Below are the code and all the weights of a small trained network. Each question names an input and a target symbol and asks about switching units off, where a switched-off unit gives its printed mean instead of its output.

import numpy as np


def w(rows, s, z=0):
    codes = np.array(rows[::2]) - 128.0
    scale = np.full(codes.shape[1], s)
    scale[-1] = z or s
    return codes * scale


def f(y):
    return y / 2 * (1 + np.tanh(0.7978845608 * (y + 0.044715 * y**3)))


def softmax(a):
    e = np.exp(a - a.max(-1, keepdims=True))
    return e / e.sum(-1, keepdims=True)


def log_softmax(a):
    a = a - a.max(-1, keepdims=True)
    return a - np.log(np.exp(a).sum(-1, keepdims=True))


def net(x, mask):
    ids = ['γημσφω'.index(c) for c in x.split()]
    T = len(ids)
    res = E[ids] + P[:T]
    u = 0
    for l in range(2):
        r = res
        for j in range(2):
            rows = slice(4 * j, 4 * j + 4)
            q, k, v = (r @ M[l][rows].T for M in (Q, K, V))
            z = softmax(np.where(np.tri(T) > 0, q @ k.T / 4**0.5, -1e9)) @ v
            o = O[l][rows]
            res = res + np.where(mask[u + j], z, o[:, -1]) @ o[:, :-1]
        u += 2
        y = f(res @ A[l][:, :-1].T + A[l][:, -1])
        res = res + np.where(mask[u : u + 4], y, B[l][:, -1]) @ B[l][:, :-1]
        u += 4
    return log_softmax(res[-1] @ U[:, :-1].T + U[:, -1])


Q, K, V, O, A, B = {}, {}, {}, {}, {}, {}
E = w([
[133,252,121,139],'γ',
[52,145,105,205],'η',
[98,137,222,93],'μ',
[164,144,80,163],'σ',
[95,107,165,9],'φ',
[150,38,234,197],'ω',
],0.013)
P = w([
[244,193,254,103],'0',
[180,211,221,104],'1',
[131,219,185,136],'2',
[109,195,163,151],'3',
[109,130,117,162],'4',
[98,170,132,153],'5',
[79,182,145,150],'6',
[113,128,123,153],'7',
[97,125,124,148],'8',
[96,109,134,142],'9',
[90,128,157,135],'10',
[105,79,142,128],'11',
[56,152,150,134],'12',
],0.0057)
Q[0] = w([
[99,176,97,68],'L0H1',
[119,204,151,81],'L0H1',
[152,235,117,144],'L0H1',
[126,96,109,45],'L0H1',
[53,85,17,210],'L0H2',
[55,73,152,156],'L0H2',
[237,72,78,159],'L0H2',
[254,177,157,162],'L0H2',
],0.0079)
K[0] = w([
[94,149,111,118],'L0H1',
[152,223,168,105],'L0H1',
[51,146,161,108],'L0H1',
[86,132,105,93],'L0H1',
[123,114,77,225],'L0H2',
[60,141,166,255],'L0H2',
[190,87,215,127],'L0H2',
[208,49,164,96],'L0H2',
],0.0089)
V[0] = w([
[126,130,99,170],'L0H1',
[152,95,41,49],'L0H1',
[129,116,235,164],'L0H1',
[102,193,83,194],'L0H1',
[3,128,155,135],'L0H2',
[106,57,63,144],'L0H2',
[174,112,194,59],'L0H2',
[252,85,140,178],'L0H2',
],0.0073)
O[0] = w([
[99,108,116,87,118],'L0H1',
[180,64,128,106,3],'L0H1',
[125,177,135,113,223],'L0H1',
[88,76,134,135,157],'L0H1',
[205,144,169,176,180],'L0H2',
[176,88,93,96,45],'L0H2',
[97,111,91,188,123],'L0H2',
[2,102,117,158,98],'L0H2',
],0.0077,0.0047)
A[0] = w([
[84,111,107,72,3],'L0N1',
[133,210,192,158,10],'L0N2',
[120,180,2,115,80],'L0N3',
[198,239,188,129,59],'L0N4',
],0.0065,0.0029)
B[0] = w([
[193,12,135,75,90],'L0N1',
[97,71,144,145,234],'L0N2',
[146,93,178,255,137],'L0N3',
[16,110,77,121,254],'L0N4',
],0.0077,0.0037)
Q[1] = w([
[75,124,176,79],'L1H1',
[195,20,152,85],'L1H1',
[67,133,119,87],'L1H1',
[124,135,125,161],'L1H1',
[114,139,123,226],'L1H2',
[144,162,121,114],'L1H2',
[163,127,101,186],'L1H2',
[145,187,151,254],'L1H2',
],0.0098)
K[1] = w([
[172,126,241,229],'L1H1',
[72,201,124,175],'L1H1',
[103,80,203,143],'L1H1',
[200,141,104,86],'L1H1',
[186,2,119,171],'L1H2',
[124,101,70,157],'L1H2',
[192,60,173,188],'L1H2',
[210,53,186,102],'L1H2',
],0.0089)
V[1] = w([
[96,83,187,90],'L1H1',
[152,67,83,132],'L1H1',
[142,146,105,180],'L1H1',
[149,108,85,146],'L1H1',
[160,148,72,136],'L1H2',
[120,196,76,97],'L1H2',
[96,170,7,80],'L1H2',
[121,155,137,187],'L1H2',
],0.012)
O[1] = w([
[225,97,178,108,151],'L1H1',
[120,135,142,180,1],'L1H1',
[61,111,91,143,141],'L1H1',
[97,109,91,236,56],'L1H1',
[110,143,66,116,61],'L1H2',
[114,200,121,1,129],'L1H2',
[141,113,54,42,61],'L1H2',
[65,68,96,118,224],'L1H2',
],0.0089,0.0092)
A[1] = w([
[184,208,66,68,110],'L1N1',
[90,227,242,37,143],'L1N2',
[177,181,2,7,108],'L1N3',
[184,150,204,109,254],'L1N4',
],0.0067,0.0052)
B[1] = w([
[195,188,178,45,147],'L1N1',
[200,11,129,133,249],'L1N2',
[104,183,187,191,171],'L1N3',
[127,164,2,156,196],'L1N4',
],0.0094,0.012)
U = w([
[143,168,205,69,2],'γ',
[114,105,77,101,61],'η',
[182,40,72,99,82],'μ',
[83,180,18,97,248],'σ',
[254,191,47,137,182],'φ',
[177,135,156,184,88],'ω',
],0.0068,0.0049)

Each question gives the input, a string of symbols that net reads in full, and the target symbol t.
The units are the heads (4 rows each of Q, K, V and O) and the neurons (one row each of A and B). Each row of codes is followed by its name. A weight is (code - 128) times the scale printed after its matrix; where a second scale follows, it is the last column's (O, A, B and U).
mask holds one flag per unit, layer by layer, with each layer's heads first. A switched-off unit (its flag False) gives its mean, the last column of its rows in O or B, instead of its output. The means were averaged over made-up inputs and are rounded, as every weight is.
A unit's drop is (log p(t) with every unit on - log p(t) with that unit switched off) / (log p(t) with every unit on - log p(t) with every unit switched off).
The circuit of an input: a set's keep is (log p(t) with only the set's units on - log p(t) with every unit switched off) / (log p(t) with every unit on - log p(t) with every unit switched off). Starting from all 12 units, units are removed one at a time, each time the one whose removal leaves the highest keep (on an exact tie, the one counted first), for as long as the keep stays at least 0.8.
units of the circuit, in order: the units of the circuit, biggest drop first
top k neurons: the k neurons with the biggest drops, biggest first
k most important neurons of layer l: the k neurons of layer l with the biggest drops, biggest first
which heads matter: for each layer, one digit per head in row order, 1 if its drop is at least 0.15 and else 0, layers parted by /
drop of u: that unit's drop, to one decimal
input σ σ γ η φ φ η, target φ: units of the circuit, in order => L1H2, L0H2, L1H1
input φ γ φ γ φ φ σ, target φ: 2 most important neurons of layer 1 => L1N1, L1N4
input η σ σ γ φ, target γ: top 3 neurons => L1N3, L1N1, L1N4
input η μ σ ω γ η ω σ ω σ, target ω: which heads matter => 00 / 01
input μ μ η, target μ: top 3 neurons => L1N2, L0N2, L0N4
input γ μ η σ μ γ γ, target μ: top 3 neurons => L1N2, L0N2, L1N3
input σ μ γ φ γ ω φ σ, target ω: which heads matter => 01 / 01
input φ ω η γ, target ω: top 2 neurons => L0N2, L0N3
input η ω φ σ σ γ φ φ, target γ: top 4 neurons => L1N3, L1N1, L0N4, L0N1
input γ η η η φ φ γ, target φ: units of the circuit, in order => L1H1, L1N4, L0H2
input φ η φ, target φ: 2 most important neurons of layer 0 => L0N3, L0N2
input μ η γ, target μ: units of the circuit, in order => L1N2, L1H1
input σ μ μ σ φ μ γ φ μ, target μ: top 2 neurons => L1N2, L1N3
input σ σ γ η γ φ η, target φ: top neuron => L0N1
input μ γ η, target μ: top 3 neurons => L1N2, L0N2, L1N3
input γ ω σ η η η η σ μ, target μ: top 2 neurons => L1N2, L0N2
input σ γ γ η σ, target σ: top neuron => L1N2
input μ μ ω φ, target μ: drop of L1N2 => 1.3
input φ η γ μ σ σ η ω η, target ω: drop of L1H1 => 0.1
input γ φ η η φ σ φ φ σ, target φ: drop of L1H2 => 0.4
